Here is a tiny trained network, its code and every weight. The questions are about switching its units off for an input and a class, where a switched-off unit gives its printed mean instead of its output.

import numpy as np


def w(rows, s, z=0):
    codes = np.array(rows[::2]) - 128.0
    scale = np.full(codes.shape[1], s)
    scale[-1] = z or s
    return codes * scale


def f(y):
    return y / 2 * (1 + np.tanh(0.7978845608 * (y + 0.044715 * y**3)))


def log_softmax(a):
    a = a - a.max(-1, keepdims=True)
    return a - np.log(np.exp(a).sum(-1, keepdims=True))


def net(x, mask):
    res = np.array(x, float).reshape(1, 8) / 4 @ E
    y = f(res @ A[0][:, :-1].T + A[0][:, -1])
    res = res + np.where(mask, y, B[0][:, -1]) @ B[0][:, :-1]
    return log_softmax(res[-1] @ U[:, :-1].T + U[:, -1])


A, B = {}, {}
E = w([
[127,125,148],'x0',
[197,34,143],'x1',
[112,81,18],'x2',
[80,187,237],'x3',
[140,137,159],'x4',
[138,227,70],'x5',
[2,71,116],'x6',
[170,127,163],'x7',
],0.0063)
A[0] = w([
[112,245,140,164],'N1',
[122,188,125,164],'N2',
[131,74,156,133],'N3',
[96,102,146,161],'N4',
[135,225,155,192],'N5',
[151,129,154,113],'N6',
[90,121,167,254],'N7',
[102,85,67,101],'N8',
[189,148,187,115],'N9',
[125,76,110,132],'N10',
[137,144,182,96],'N11',
[124,119,136,161],'N12',
[79,165,139,169],'N13',
[108,117,16,119],'N14',
[109,209,130,145],'N15',
[20,74,130,172],'N16',
[216,171,192,129],'N17',
[150,137,169,100],'N18',
[204,125,79,133],'N19',
[151,152,229,108],'N20',
],0.012,0.0079)
B[0] = w([
[89,212,162,231],'N1',
[79,179,174,180],'N2',
[63,148,154,163],'N3',
[75,118,63,168],'N4',
[37,212,189,238],'N5',
[131,69,175,133],'N6',
[3,93,142,255],'N7',
[163,136,136,180],'N8',
[114,109,230,180],'N9',
[123,158,28,167],'N10',
[186,69,210,148],'N11',
[27,168,106,152],'N12',
[72,197,108,184],'N13',
[196,103,169,226],'N14',
[151,233,144,187],'N15',
[69,97,145,245],'N16',
[111,139,186,216],'N17',
[148,57,227,139],'N18',
[210,167,177,204],'N19',
[111,46,207,202],'N20',
],0.0057,0.0071)
U = w([
[174,57,122,158],'0',
[147,220,255,155],'1',
[17,205,98,177],'2',
[234,129,50,157],'3',
[151,154,92,92],'4',
[144,161,137,2],'5',
[119,44,239,121],'6',
],0.0083,0.0099)

Each question gives the input, the list of numbers given to net, and the class t.
The units are the neurons (one row each of A and B). Each row of codes is followed by its name. A weight is (code - 128) times the scale printed after its matrix; where a second scale follows, it is the last column's (A, B and U).
mask holds one flag per neuron, in row order. A switched-off neuron (its flag False) gives its mean, the last column of its row in B, instead of its output. The means were averaged over made-up inputs and are rounded, as every weight is.
A unit's drop is (log p(t) with every unit on - log p(t) with that unit switched off) / (log p(t) with every unit on - log p(t) with every unit switched off).
The circuit of an input: a set's keep is (log p(t) with only the set's units on - log p(t) with every unit switched off) / (log p(t) with every unit on - log p(t) with every unit switched off). Starting from the 12 units with the biggest drops (on a tie, the unit counted first), units are removed one at a time, each time the one whose removal leaves the highest keep (on an exact tie, the one counted first), for as long as the keep stays at least 0.8.
circuit, biggest first: the units of the circuit, biggest drop first
k most important neurons: the k neurons with the biggest drops, biggest first
drop of u: that unit's drop, to one decimal
input [7,-7,6,-7,-8,1,-2,-8], class 0: circuit, biggest first : (N14)
input [1,-4,3,-8,-7,-3,3,-3], class 0: circuit, biggest first : (N14; N5)
input [0,1,7,1,-7,-6,-2,-4], class 0: circuit, biggest first : (N5; N1; N2)
input [-3,2,4,-5,5,2,8,-1], class 0: circuit, biggest first : (N14; N5; N1)
input [-7,4,-7,-8,8,5,3,3], class 0: 2 most important neurons : (N1; N5)
input [-8,6,-2,-3,3,-3,3,1], class 0: 2 most important neurons : (N5; N1)
input [7,-1,-8,4,-6,-5,5,-1], class 6: 2 most important neurons : (N20; N11)
input [4,6,7,-6,0,-2,6,7], class 3: drop of N7 : 0.1
input [2,5,-8,-7,3,-3,5,3], class 0: drop of N1 : 0.2
input [-1,7,0,6,-2,-5,4,-6], class 2: drop of N15 : -0.1
